Below is a small trained network, with its code and all its weights. Each question gives an input and a class and asks what happens when units are switched off, that is, made to give their printed mean instead of their output.

import numpy as np


def w(rows, s, z=0):
    codes = np.array(rows[::2]) - 128.0
    scale = np.full(codes.shape[1], s)
    scale[-1] = z or s
    return codes * scale


def f(y):
    return np.maximum(y, 0)


def log_softmax(a):
    a = a - a.max(-1, keepdims=True)
    return a - np.log(np.exp(a).sum(-1, keepdims=True))


def net(x, mask):
    res = np.array(x, float).reshape(1, 4) / 4 @ E
    y = f(res @ A[0][:, :-1].T + A[0][:, -1])
    res = res + np.where(mask, y, B[0][:, -1]) @ B[0][:, :-1]
    return log_softmax(res[-1] @ U[:, :-1].T + U[:, -1])


A, B = {}, {}
E = w([
[146,180,132,207,186,191],'x0',
[75,84,60,134,172,120],'x1',
[84,72,180,128,85,199],'x2',
[176,137,150,10,191,186],'x3',
],0.012)
A[0] = w([
[76,43,167,126,65,139,167],'n0',
[217,231,150,42,159,169,189],'n1',
[132,188,135,198,172,143,154],'n2',
[162,197,140,183,160,149,179],'n3',
[83,73,128,157,199,123,203],'n4',
[101,113,112,143,189,29,130],'n5',
[132,166,121,117,212,147,62],'n6',
[134,144,64,116,171,6,119],'n7',
[175,166,189,69,78,94,185],'n8',
[118,219,114,205,104,120,134],'n9',
[174,176,116,57,173,219,213],'n10',
[185,176,128,149,48,129,173],'n11',
[89,61,140,136,90,90,200],'n12',
[84,85,109,158,90,78,254],'n13',
[150,105,127,73,161,170,167],'n14',
[108,51,105,157,119,152,91],'n15',
[111,91,69,101,96,85,174],'n16',
[180,165,146,117,36,71,156],'n17',
[170,242,135,191,177,169,217],'n18',
[72,89,144,95,78,84,169],'n19',
[118,185,65,162,109,74,168],'n20',
],0.011,0.005)
B[0] = w([
[149,118,230,44,63,210,226],'n0',
[123,86,145,75,252,56,248],'n1',
[32,128,166,194,124,151,191],'n2',
[45,145,148,158,202,143,196],'n3',
[69,92,63,78,123,210,183],'n4',
[99,226,56,98,104,142,184],'n5',
[114,112,144,151,192,162,172],'n6',
[138,198,2,164,172,104,209],'n7',
[222,166,179,129,117,35,203],'n8',
[29,109,153,197,74,108,198],'n9',
[195,27,113,104,216,92,236],'n10',
[143,128,206,171,137,69,187],'n11',
[129,168,115,79,33,190,211],'n12',
[94,187,129,100,35,148,227],'n13',
[115,58,132,102,166,56,192],'n14',
[51,109,139,68,69,115,171],'n15',
[170,231,95,70,103,117,192],'n16',
[225,181,185,188,102,20,197],'n17',
[81,141,183,211,247,169,229],'n18',
[196,216,151,74,88,162,206],'n19',
[113,197,47,208,105,94,195],'n20',
],0.0076,0.014)
U = w([
[238,151,185,135,52,97,83],'0',
[129,190,1,142,118,91,228],'1',
[187,80,124,53,191,55,156],'2',
[80,19,118,99,137,154,157],'3',
[85,124,155,43,66,206,146],'4',
[39,145,157,239,77,95,4],'5',
[112,98,149,171,216,182,38],'6',
],0.0098,0.0031)

Each question gives the input, the list of numbers given to net, and the class t.
The units are the neurons (one row each of A and B). Each row of codes is followed by its name. A weight is (code - 128) times the scale printed after its matrix; where a second scale follows, it is the last column's (A, B and U).
mask holds one flag per neuron, in row order. A switched-off neuron (its flag False) gives its mean, the last column of its row in B, instead of its output. The means were averaged over made-up inputs and are rounded, as every weight is.
A unit's drop is (log p(t) with every unit on - log p(t) with that unit switched off) / (log p(t) with every unit on - log p(t) with every unit switched off).
The circuit of an input: a set's keep is (log p(t) with only the set's units on - log p(t) with every unit switched off) / (log p(t) with every unit on - log p(t) with every unit switched off). Starting from the 12 units with the biggest drops (on a tie, the unit counted first), units are removed one at a time, each time the one whose removal leaves the highest keep (on an exact tie, the one counted first), for as long as the keep stays at least 0.8.
circuit, biggest first: the units of the circuit, biggest drop first
top k neurons: the k neurons with the biggest drops, biggest first
drop of u: that unit's drop, to one decimal
input [7,-8,-2,-1], class 6: circuit, biggest first => [n18]
input [1,-2,8,3], class 3: top 3 neurons => [n17; n16; n13]
input [3,2,-5,0], class 6: top 3 neurons => [n18; n13; n16]
input [4,-7,-6,0], class 6: top 2 neurons => [n1; n18]
input [3,7,-8,6], class 6: top 3 neurons => [n18; n6; n8]
input [3,1,-8,-7], class 5: top 3 neurons => [n9; n2; n18]
input [-7,8,1,-7], class 4: top 2 neurons => [n0; n12]
input [5,6,6,0], class 4: top 2 neurons => [n1; n10]
input [5,-1,-4,4], class 6: drop of n18 => 0.2
input [-7,3,0,1], class 4: drop of n20 => 0.1
input [-8,-5,5,-8], class 0: drop of n16 => 0.0
